V: [-33 -77 -13 -46 -11 -32 -8 -39 39 -56 -47 -11 42 17 51 -21 47 57 -21 2 -79 73 -51 -26 59 -3 65 24 56 49 -51 -47 -61 24 -49 -53 77 -14 38 -13 -18 2 -64 -81 40 44 59 -10 3 69 -23 51 53 -52 -50 48]
W: [-55 -79 -63 -67 8 40 -29 48 -76 67 -37 -21 -4 -29 -23 32 53 13 -69 6 -22 -7 -4 -57 55 -35 15 -34 20 2 76 -66 2 -74 -1 30 -72 -21 58 -23 67 -36 -63 66 -79 4 -68 -69 82 -53 75 50 36 2 36 -62]
X: [-61 -67 -8 -16 -52 16 67 -14 -19 20 -43 42 8 -43 58 14 -6 -22 9 -79 64 -71 -47 9 1 63 40 14 73 -23 -34 -65 45 76 47 -23 78 -31 -2 14 44 22 -63 -83 74 -49 78 -66 -25 4 55 -51 58 38 69 56]
J: [16 -72 32 -82 51 22 -21 15 -16 -43 -55 -69 -78 -46 46 -44 -50 62 34 -60 -42 35 38 -55 39 41 -9 27 49 67 28 -34 -29 -22 -3 9 -5 -68 23 -53 -22 12 -36 68 -41 -60 -43 1 -1 2 21 16 -49 -4 58 74]
T: [-50 13 -11 -36 76 39 -44 14 -30 11 60 30 71 -64 27 72 78 14 -72 45 2 34 -24 -31 -33 -31 47 -77 2 -68 -28 -23 29 -57 69 -45 -13 -62 -1 -19 -22 13 -40 50 82 64 32 -29 -7 -79 -4 79 29 10 -43 -29]
U: [-61 -67 -8 -16 -52 16 67 -14 -19 20 -43 42 8 -43 58 14 -6 -22 9 -79 64 -71 -47 9 1 63 40 14 73 17 -34 -65 45 76 47 -23 78 -31 -2 -5 44 22 -63 2 74 39 78 -66 -25 4 55 -51 58 38 69 -22]
E: [13 -11 52 -14 -33 14 -51 60 66 -27 46 50 -19 11 -32 56 70 -15 27 -34 -33 -44 53 -69 75 -41 23 27 1 -42 82 13 -52 -42 -24 44 43 52 -81 -17 -46 39 -16 57 67 -55 1 -55 -71 43 21 48 71 -74 -77 -20]
S: [82 51 62 75 80 79 47 58 -48 13 -11 52 -14 -33 14 -51 60 66 -26 61 52 11 65 -68 81 8 29 -64 80 7 -22 40 68 63 74 -46 83 -27 64 2 12 63 -66 21 51 9 52 -61 -10 -68 -56 12 -25 -68 -72 -10]
rev: [-11 13 -48] => S
at: [39 -56 -47 -11 42] => V, 9
at: [13 -11 52 -14 -33 14 -51 60 66 -26] => S, 10
at: [38 -55 39 41 -9 27] => J, 23
at: [46 -44 -50 62 34 -60] => J, 15

F: [-6 -1 36 -2 30 12 -5 -12 -2 34 13]
Z: [-23 -21 -1 -16 28 1 28 21 20 -4 18]
M: [20 23 15 4 -1 6 -12 -9 -3 16 8]
L: [-1 5 51 -21 30 12 10 17 11 24 14]
Q: [37 15 -83 -18 7 -15 11 26 23 5 5]
R: [4 -4 42 -16 11 -14 30 -13 -14 13 -18]
H: [-26 -2 -54 -16 24 -31 44 -19 -20 0 -16]
N: [26 -1 -77 -5 -5 1 -24 32 -41 -4 -4]
[-26 -2 -54 -16 24 -31 44 -19 -20 0 -16] => H
[-1 5 51 -21 30 12 10 17 11 24 14] => L
at: [-1 6] => M, 5
[4 -4 42 -16 11 -14 30 -13 -14 13 -18] => R
rev: [24 -16 -54] => H
diff Z: [-24 -21 -1 -16 28 1 28 21 20 -4 18] => 1, [-23]
rev: [28 -16 -1 -21] => Z

C: [4 -2 -37 64 12 3 -7]
P: [-26 17 31 11 -1 -16 21]
A: [-38 -21 9 29 0 -13 -41]
B: [-48 64 -7 -2 -37 12 3]
Y: [44 70 10 -44 -7 -2 40]
G: [64 -7 -37 -48 -2 3 37]
K: [-29 -4 30 4 1 -44 48]
diff B: [-48 64 -7 -2 -38 12 3] => 5, [-37]
diff K: [-29 -4 30 4 1 -44 49] => 7, [48]
rev: [-2 -48 -37 -7 64] => G
rev: [3 12 -37 -2 -7 64] => B
diff G: [63 -7 -37 -48 -2 3 37] => 1, [64]
[-48 64 -7 -2 -37 12 3] => B

